Here is a tiny trained network, its code and every weight. The questions are about switching its units off for an input and a target symbol, where a switched-off unit gives its printed mean instead of its output.

import numpy as np


def w(rows, s, z=0):
    codes = np.array(rows[::2]) - 128.0
    scale = np.full(codes.shape[1], s)
    scale[-1] = z or s
    return codes * scale


def f(y):
    return np.maximum(y, 0)


def softmax(a):
    e = np.exp(a - a.max(-1, keepdims=True))
    return e / e.sum(-1, keepdims=True)


def log_softmax(a):
    a = a - a.max(-1, keepdims=True)
    return a - np.log(np.exp(a).sum(-1, keepdims=True))


def net(x, mask):
    ids = ['βγθλμξ'.index(c) for c in x.split()]
    T = len(ids)
    res = E[ids] + P[:T]
    u = 0
    for l in range(2):
        r = res
        for j in range(2):
            rows = slice(3 * j, 3 * j + 3)
            q, k, v = (r @ M[l][rows].T for M in (Q, K, V))
            z = softmax(np.where(np.tri(T) > 0, q @ k.T / 3**0.5, -1e9)) @ v
            o = O[l][rows]
            res = res + np.where(mask[u + j], z, o[:, -1]) @ o[:, :-1]
        u += 2
        y = f(res @ A[l][:, :-1].T + A[l][:, -1])
        res = res + np.where(mask[u : u + 12], y, B[l][:, -1]) @ B[l][:, :-1]
        u += 12
    return log_softmax(res[-1] @ U[:, :-1].T + U[:, -1])


Q, K, V, O, A, B = {}, {}, {}, {}, {}, {}
E = w([
[92,122,163],'β',
[112,108,121],'γ',
[85,149,119],'θ',
[91,175,52],'λ',
[140,64,209],'μ',
[253,80,185],'ξ',
],0.0059)
P = w([
[184,91,39],'0',
[206,177,148],'1',
[63,220,148],'2',
[156,47,48],'3',
[181,150,166],'4',
[39,190,168],'5',
[119,36,86],'6',
[160,123,178],'7',
[22,162,178],'8',
[82,16,115],'9',
[138,93,192],'10',
[1,124,195],'11',
],0.0073)
Q[0] = w([
[15,172,109],'0.h0',
[11,175,110],'0.h0',
[12,176,110],'0.h0',
[50,152,179],'0.h1',
[52,150,181],'0.h1',
[37,142,188],'0.h1',
],0.011)
K[0] = w([
[21,52,32],'0.h0',
[20,54,31],'0.h0',
[16,52,41],'0.h0',
[149,35,244],'0.h1',
[143,21,254],'0.h1',
[130,36,245],'0.h1',
],0.0088)
V[0] = w([
[161,233,177],'0.h0',
[34,114,113],'0.h0',
[137,2,83],'0.h0',
[146,221,72],'0.h1',
[86,222,68],'0.h1',
[241,190,53],'0.h1',
],0.0061)
O[0] = w([
[142,108,193,17],'0.h0',
[70,156,112,131],'0.h0',
[136,121,3,247],'0.h0',
[57,67,126,162],'0.h1',
[68,61,81,122],'0.h1',
[74,73,193,254],'0.h1',
],0.0064,0.00068)
A[0] = w([
[3,147,116,71],'0.n0',
[121,130,232,157],'0.n1',
[87,150,252,165],'0.n2',
[26,89,77,120],'0.n3',
[13,122,99,67],'0.n4',
[223,182,86,250],'0.n5',
[14,159,103,62],'0.n6',
[221,97,49,232],'0.n7',
[13,158,103,63],'0.n8',
[175,51,125,44],'0.n9',
[227,86,43,237],'0.n10',
[163,123,227,72],'0.n11',
],0.0053,0.0024)
B[0] = w([
[228,95,103,206],'0.n0',
[192,166,186,206],'0.n1',
[222,137,173,235],'0.n2',
[195,40,88,237],'0.n3',
[218,60,89,200],'0.n4',
[14,161,126,213],'0.n5',
[223,118,117,199],'0.n6',
[66,4,29,239],'0.n7',
[217,114,118,200],'0.n8',
[12,199,105,149],'0.n9',
[74,2,18,251],'0.n10',
[204,108,150,166],'0.n11',
],0.0061,0.0021)
Q[1] = w([
[251,142,110],'1.h0',
[239,124,102],'1.h0',
[233,137,99],'1.h0',
[132,18,79],'1.h1',
[128,2,79],'1.h1',
[124,235,174],'1.h1',
],0.0056)
K[1] = w([
[167,170,162],'1.h0',
[184,179,186],'1.h0',
[165,177,165],'1.h0',
[68,5,31],'1.h1',
[78,22,52],'1.h1',
[190,249,219],'1.h1',
],0.013)
V[1] = w([
[65,148,100],'1.h0',
[98,58,78],'1.h0',
[105,73,87],'1.h0',
[3,81,67],'1.h1',
[234,162,176],'1.h1',
[11,89,80],'1.h1',
],0.0067)
O[1] = w([
[129,186,3,123],'1.h0',
[84,248,163,200],'1.h0',
[74,252,160,186],'1.h0',
[120,51,17,253],'1.h1',
[133,216,243,32],'1.h1',
[123,41,5,230],'1.h1',
],0.0041,0.007)
A[1] = w([
[179,121,99,102],'1.n0',
[173,114,101,84],'1.n1',
[38,173,120,240],'1.n2',
[78,183,159,243],'1.n3',
[91,195,153,253],'1.n4',
[1,113,92,142],'1.n5',
[91,191,152,247],'1.n6',
[209,124,112,202],'1.n7',
[2,111,89,141],'1.n8',
[207,125,112,199],'1.n9',
[214,120,190,116],'1.n10',
[175,113,99,80],'1.n11',
],0.0088,0.0026)
B[1] = w([
[184,127,151,167],'1.n0',
[187,154,145,169],'1.n1',
[48,166,1,163],'1.n2',
[179,249,64,159],'1.n3',
[159,231,83,163],'1.n4',
[91,137,205,247],'1.n5',
[164,234,79,161],'1.n6',
[180,70,168,166],'1.n7',
[96,131,206,254],'1.n8',
[184,76,167,164],'1.n9',
[57,108,221,167],'1.n10',
[184,156,152,173],'1.n11',
],0.0072,0.009)
U = w([
[2,122,113,252],'β',
[103,72,221,65],'γ',
[145,97,118,143],'θ',
[249,91,69,94],'λ',
[162,204,28,72],'μ',
[156,160,171,98],'ξ',
],0.0068,0.0015)

Each question gives the input, a string of symbols that net reads in full, and the target symbol t.
The units are the heads (3 rows each of Q, K, V and O) and the neurons (one row each of A and B). Each row of codes is followed by its name. A weight is (code - 128) times the scale printed after its matrix; where a second scale follows, it is the last column's (O, A, B and U).
mask holds one flag per unit, layer by layer, with each layer's heads first. A switched-off unit (its flag False) gives its mean, the last column of its rows in O or B, instead of its output. The means were averaged over made-up inputs and are rounded, as every weight is.
A unit's drop is (log p(t) with every unit on - log p(t) with that unit switched off) / (log p(t) with every unit on - log p(t) with every unit switched off).
most important unit: the unit with the biggest drop
k most important neurons: the k neurons with the biggest drops, biggest first
k most important neurons of layer l: the k neurons of layer l with the biggest drops, biggest first
heads that matter: for each layer, one digit per head in row order, 1 if its drop is at least 0.15 and else 0, layers parted by /
drop when u is switched off: that unit's drop, to one decimal
input μ β λ λ μ β λ β, target ξ: heads that matter => 10 / 11
input γ λ β, target λ: heads that matter => 11 / 00
input μ γ γ μ β λ λ γ λ ξ ξ μ, target ξ: heads that matter => 01 / 11
input ξ β μ λ μ γ λ ξ β, target ξ: most important unit => 0.h1
input λ γ μ λ λ λ γ λ β, target λ: heads that matter => 10 / 00
input ξ β μ, target ξ: heads that matter => 11 / 11
input λ μ λ ξ, target β: heads that matter => 01 / 10
input λ λ γ λ θ γ, target λ: heads that matter => 00 / 00
input λ λ θ λ λ γ λ λ γ λ γ μ, target μ: heads that matter => 01 / 01
input θ ξ θ, target ξ: 2 most important neurons of layer 1 => (1.n10; 1.n2)
input ξ μ β λ μ λ μ λ ξ λ ξ, target λ: 2 most important neurons => (0.n10; 0.n7)
input λ λ λ λ θ μ ξ β μ λ μ γ, target μ: 2 most important neurons => (0.n10; 0.n7)
input γ μ β, target μ: 2 most important neurons of layer 0 => (0.n3; 0.n11)
input ξ μ λ, target ξ: most important unit => 1.h0
input ξ μ λ λ μ λ, target μ: drop when 0.h1 is switched off => 2.2
input λ θ θ, target λ: heads that matter => 01 / 00
input ξ β λ, target ξ: drop when 0.n7 is switched off => 0.1
input γ λ λ θ λ λ, target λ: drop when 1.n9 is switched off => 0.0
